Here is a tiny trained network, its code and every weight. The questions are about switching its units off for an input and a class, where a switched-off unit gives its printed mean instead of its output.

import numpy as np


def w(rows, s, z=0):
    codes = np.array(rows[::2]) - 128.0
    scale = np.full(codes.shape[1], s)
    scale[-1] = z or s
    return codes * scale


def norm(h):
    return h / np.sqrt((h * h).mean(-1, keepdims=True) + 1e-5)


def f(y):
    return np.maximum(y, 0)


def log_softmax(a):
    a = a - a.max(-1, keepdims=True)
    return a - np.log(np.exp(a).sum(-1, keepdims=True))


def net(x, mask):
    res = np.array(x, float).reshape(1, 8) / 4 @ E
    u = 0
    for l in range(2):
        y = f(norm(res) @ A[l][:, :-1].T + A[l][:, -1])
        res = res + np.where(mask[u : u + 13], y, B[l][:, -1]) @ B[l][:, :-1]
        u += 13
    return log_softmax(norm(res)[-1] @ U[:, :-1].T + U[:, -1])


A, B = {}, {}
E = w([
[134,119,110,125],'x0',
[127,123,130,125],'x1',
[122,122,155,127],'x2',
[118,141,158,132],'x3',
[28,189,104,42],'x4',
[52,23,176,115],'x5',
[124,132,151,132],'x6',
[3,111,70,254],'x7',
],0.0028)
A[0] = w([
[195,90,82,164,111],'L0N0',
[98,194,151,10,189],'L0N1',
[3,164,83,16,196],'L0N2',
[122,102,199,113,64],'L0N3',
[63,133,50,241,133],'L0N4',
[219,72,186,168,87],'L0N5',
[89,150,143,94,72],'L0N6',
[153,112,241,168,203],'L0N7',
[147,165,80,138,7],'L0N8',
[205,146,161,87,186],'L0N9',
[141,102,135,80,86],'L0N10',
[152,177,82,165,45],'L0N11',
[173,201,83,153,56],'L0N12',
],0.006,0.0016)
B[0] = w([
[109,168,63,128,182],'L0N0',
[93,115,129,233,228],'L0N1',
[251,106,102,226,254],'L0N2',
[106,218,189,140,159],'L0N3',
[3,111,186,40,241],'L0N4',
[108,153,46,217,216],'L0N5',
[173,153,108,161,154],'L0N6',
[91,140,71,106,206],'L0N7',
[184,182,144,111,144],'L0N8',
[48,157,152,77,216],'L0N9',
[102,90,88,100,156],'L0N10',
[153,187,171,46,157],'L0N11',
[140,233,218,99,173],'L0N12',
],0.0043)
A[1] = w([
[147,113,112,146,4],'L1N0',
[119,150,152,117,42],'L1N1',
[138,38,164,177,183],'L1N2',
[111,116,90,77,144],'L1N3',
[120,125,181,125,82],'L1N4',
[215,126,120,148,75],'L1N5',
[166,130,101,243,114],'L1N6',
[93,6,127,161,130],'L1N7',
[240,111,185,1,177],'L1N8',
[216,147,157,55,106],'L1N9',
[89,113,36,137,51],'L1N10',
[130,150,88,198,86],'L1N11',
[154,123,145,135,36],'L1N12',
],0.0067,0.0024)
B[1] = w([
[91,112,183,157,129],'L1N0',
[163,173,111,121,136],'L1N1',
[223,254,86,74,222],'L1N2',
[107,195,134,85,151],'L1N3',
[97,165,91,127,143],'L1N4',
[103,76,150,191,167],'L1N5',
[174,149,88,187,242],'L1N6',
[218,173,191,71,252],'L1N7',
[24,21,107,132,190],'L1N8',
[74,74,148,124,177],'L1N9',
[109,130,87,160,187],'L1N10',
[169,79,115,173,208],'L1N11',
[118,54,147,174,129],'L1N12',
],0.0047,0.0037)
U = w([
[130,124,106,113,250],'0',
[25,4,117,51,224],'1',
[231,112,40,244,51],'2',
[149,149,123,101,133],'3',
[160,137,113,90,120],'4',
[162,143,107,81,87],'5',
[221,189,173,3,20],'6',
[101,112,83,108,4],'7',
],0.0047,0.0031)

Each question gives the input, the list of numbers given to net, and the class t.
The units are the neurons (one row each of A and B). Each row of codes is followed by its name. A weight is (code - 128) times the scale printed after its matrix; where a second scale follows, it is the last column's (A, B and U).
mask holds one flag per neuron, layer by layer. A switched-off neuron (its flag False) gives its mean, the last column of its row in B, instead of its output. The means were averaged over made-up inputs and are rounded, as every weight is.
A unit's drop is (log p(t) with every unit on - log p(t) with that unit switched off) / (log p(t) with every unit on - log p(t) with every unit switched off).
The circuit of an input: a set's keep is (log p(t) with only the set's units on - log p(t) with every unit switched off) / (log p(t) with every unit on - log p(t) with every unit switched off). Starting from the 12 units with the biggest drops (on a tie, the unit counted first), units are removed one at a time, each time the one whose removal leaves the highest keep (on an exact tie, the one counted first), for as long as the keep stays at least 0.8.
circuit, biggest first: the units of the circuit, biggest drop first
unit that matters most: the unit with the biggest drop
top k neurons: the k neurons with the biggest drops, biggest first
k most important neurons of layer l: the k neurons of layer l with the biggest drops, biggest first
drop of u: that unit's drop, to one decimal
input [-6,-6,-1,-3,-8,6,7,-8], class 1: circuit, biggest first : [L0N2; L1N8]
input [0,3,1,8,-3,-6,-6,8], class 1: circuit, biggest first : [L0N4; L0N2]
input [2,7,-5,3,-4,8,-6,5], class 6: circuit, biggest first : [L1N7; L1N2; L0N1]
input [5,-6,5,6,4,-4,1,-7], class 1: circuit, biggest first : [L1N8; L1N9]
input [-1,0,6,0,-3,-1,0,-7], class 1: circuit, biggest first : [L1N8]
input [0,1,7,6,5,-5,-5,-7], class 1: top 2 neurons : [L1N8; L0N5]
input [-1,5,7,5,8,-5,8,4], class 2: 2 most important neurons of layer 0 : [L0N2; L0N9]
input [-5,7,-4,-5,-7,2,-4,-7], class 1: 2 most important neurons of layer 0 : [L0N1; L0N2]
input [-2,5,1,8,-4,-8,-2,-8], class 1: 3 most important neurons of layer 0 : [L0N2; L0N9; L0N3]
input [-1,-3,-5,5,-2,3,1,-7], class 1: 3 most important neurons of layer 1 : [L1N2; L1N7; L1N8]
input [6,4,6,7,-2,-2,-5,8], class 1: 2 most important neurons of layer 0 : [L0N4; L0N2]
input [3,-6,-8,1,5,4,0,-8], class 1: 2 most important neurons of layer 0 : [L0N5; L0N9]
input [-2,2,-1,1,-1,3,3,-3], class 1: top 2 neurons : [L0N2; L1N2]
input [-6,2,3,-6,4,-6,-2,-8], class 1: unit that matters most : L1N8
input [-1,8,1,0,8,-5,2,-1], class 2: drop of L0N2 : 0.3
input [-3,-7,-5,7,8,4,-3,1], class 2: drop of L0N2 : 0.5
input [1,-7,3,-7,8,6,-3,2], class 2: drop of L1N2 : -0.1
input [7,6,-8,1,8,2,-3,1], class 2: drop of L0N2 : 0.6
